Below is a small trained network, with its code and all its weights. Each question gives an input and a class and asks what happens when units are switched off, that is, made to give their printed mean instead of their output.

import numpy as np


def w(rows, s, z=0):
    codes = np.array(rows[::2]) - 128.0
    scale = np.full(codes.shape[1], s)
    scale[-1] = z or s
    return codes * scale


def norm(h):
    return h / np.sqrt((h * h).mean(-1, keepdims=True) + 1e-5)


def f(y):
    return np.maximum(y, 0)


def log_softmax(a):
    a = a - a.max(-1, keepdims=True)
    return a - np.log(np.exp(a).sum(-1, keepdims=True))


def net(x, mask):
    res = np.array(x, float).reshape(1, 2) / 4 @ E
    u = 0
    for l in range(2):
        y = f(norm(res) @ A[l][:, :-1].T + A[l][:, -1])
        res = res + np.where(mask[u : u + 12], y, B[l][:, -1]) @ B[l][:, :-1]
        u += 12
    return log_softmax(norm(res)[-1] @ U[:, :-1].T + U[:, -1])


A, B = {}, {}
E = w([
[155,220,62,91],'x0',
[3,156,140,104],'x1',
],0.0084)
A[0] = w([
[121,38,188,207,105],'0.n0',
[195,124,70,129,148],'0.n1',
[153,39,191,196,1],'0.n2',
[172,67,150,201,100],'0.n3',
[53,103,109,121,117],'0.n4',
[178,9,158,175,104],'0.n5',
[87,155,171,106,111],'0.n6',
[228,101,216,175,108],'0.n7',
[91,70,63,205,117],'0.n8',
[81,39,86,152,107],'0.n9',
[142,59,150,196,130],'0.n10',
[115,59,129,211,99],'0.n11',
],0.011,0.0059)
B[0] = w([
[153,121,141,93,255],'0.n0',
[152,140,109,107,231],'0.n1',
[133,86,115,5,207],'0.n2',
[105,125,144,166,211],'0.n3',
[115,133,114,143,198],'0.n4',
[114,107,147,142,251],'0.n5',
[112,124,100,151,178],'0.n6',
[107,139,141,145,236],'0.n7',
[140,136,131,131,167],'0.n8',
[152,139,128,132,189],'0.n9',
[129,106,179,140,221],'0.n10',
[156,122,132,93,203],'0.n11',
],0.02,0.0063)
A[1] = w([
[175,135,118,45,17],'1.n0',
[172,133,110,192,73],'1.n1',
[178,179,149,113,54],'1.n2',
[176,83,149,132,140],'1.n3',
[63,80,251,162,239],'1.n4',
[77,194,138,107,22],'1.n5',
[84,184,110,128,56],'1.n6',
[161,75,196,63,52],'1.n7',
[88,106,160,96,15],'1.n8',
[128,164,184,117,1],'1.n9',
[216,59,198,146,130],'1.n10',
[71,145,144,112,55],'1.n11',
],0.012,0.0027)
B[1] = w([
[243,154,20,73,188],'1.n0',
[151,190,152,211,146],'1.n1',
[217,148,75,136,165],'1.n2',
[37,94,204,105,182],'1.n3',
[254,180,48,79,255],'1.n4',
[139,55,218,150,166],'1.n5',
[103,33,130,168,174],'1.n6',
[63,48,88,89,231],'1.n7',
[175,169,153,146,164],'1.n8',
[57,81,142,62,133],'1.n9',
[15,111,205,92,231],'1.n10',
[100,157,131,205,154],'1.n11',
],0.0071,0.0086)
U = w([
[224,193,25,130,210],'0',
[128,49,217,15,185],'1',
[114,129,133,140,1],'2',
[108,138,137,138,1],'3',
[160,178,254,199,109],'4',
[8,117,64,218,221],'5',
],0.017,0.0082)

Each question gives the input, the list of numbers given to net, and the class t.
The units are the neurons (one row each of A and B). Each row of codes is followed by its name. A weight is (code - 128) times the scale printed after its matrix; where a second scale follows, it is the last column's (A, B and U).
mask holds one flag per neuron, layer by layer. A switched-off neuron (its flag False) gives its mean, the last column of its row in B, instead of its output. The means were averaged over made-up inputs and are rounded, as every weight is.
A unit's drop is (log p(t) with every unit on - log p(t) with that unit switched off) / (log p(t) with every unit on - log p(t) with every unit switched off).
The circuit of an input: a set's keep is (log p(t) with only the set's units on - log p(t) with every unit switched off) / (log p(t) with every unit on - log p(t) with every unit switched off). Starting from the 12 units with the biggest drops (on a tie, the unit counted first), units are removed one at a time, each time the one whose removal leaves the highest keep (on an exact tie, the one counted first), for as long as the keep stays at least 0.8.
units of the circuit, in order: the units of the circuit, biggest drop first
most important unit: the unit with the biggest drop
k most important neurons: the k neurons with the biggest drops, biggest first
top k neurons in layer l: the k neurons of layer l with the biggest drops, biggest first
drop of u: that unit's drop, to one decimal
input [7,3], class 0: units of the circuit, in order	(1.n10)
input [-3,5], class 0: units of the circuit, in order	(1.n4; 0.n2)
input [1,-4], class 4: 2 most important neurons	(0.n2; 0.n0)
input [5,2], class 0: top 2 neurons in layer 1	(1.n10; 1.n7)
input [1,-3], class 4: 2 most important neurons	(0.n2; 0.n0)
input [0,0], class 0: 4 most important neurons	(0.n10; 0.n4; 0.n0; 0.n6)
input [3,1], class 0: 2 most important neurons	(0.n3; 0.n7)
input [-2,3], class 0: top 2 neurons in layer 0	(0.n4; 0.n2)
input [4,2], class 5: top 4 neurons in layer 0	(0.n0; 0.n11; 0.n2; 0.n1)
input [-4,8], class 5: 3 most important neurons	(0.n10; 0.n4; 0.n6)
input [-2,4], class 5: top 3 neurons in layer 0	(0.n10; 0.n4; 0.n5)
input [3,-8], class 4: 2 most important neurons	(0.n2; 1.n4)
input [1,-6], class 4: top 2 neurons in layer 0	(0.n2; 0.n0)
input [-2,5], class 5: most important unit	0.n10
input [2,-6], class 4: drop of 1.n0	0.0
input [0,1], class 5: drop of 1.n4	0.1
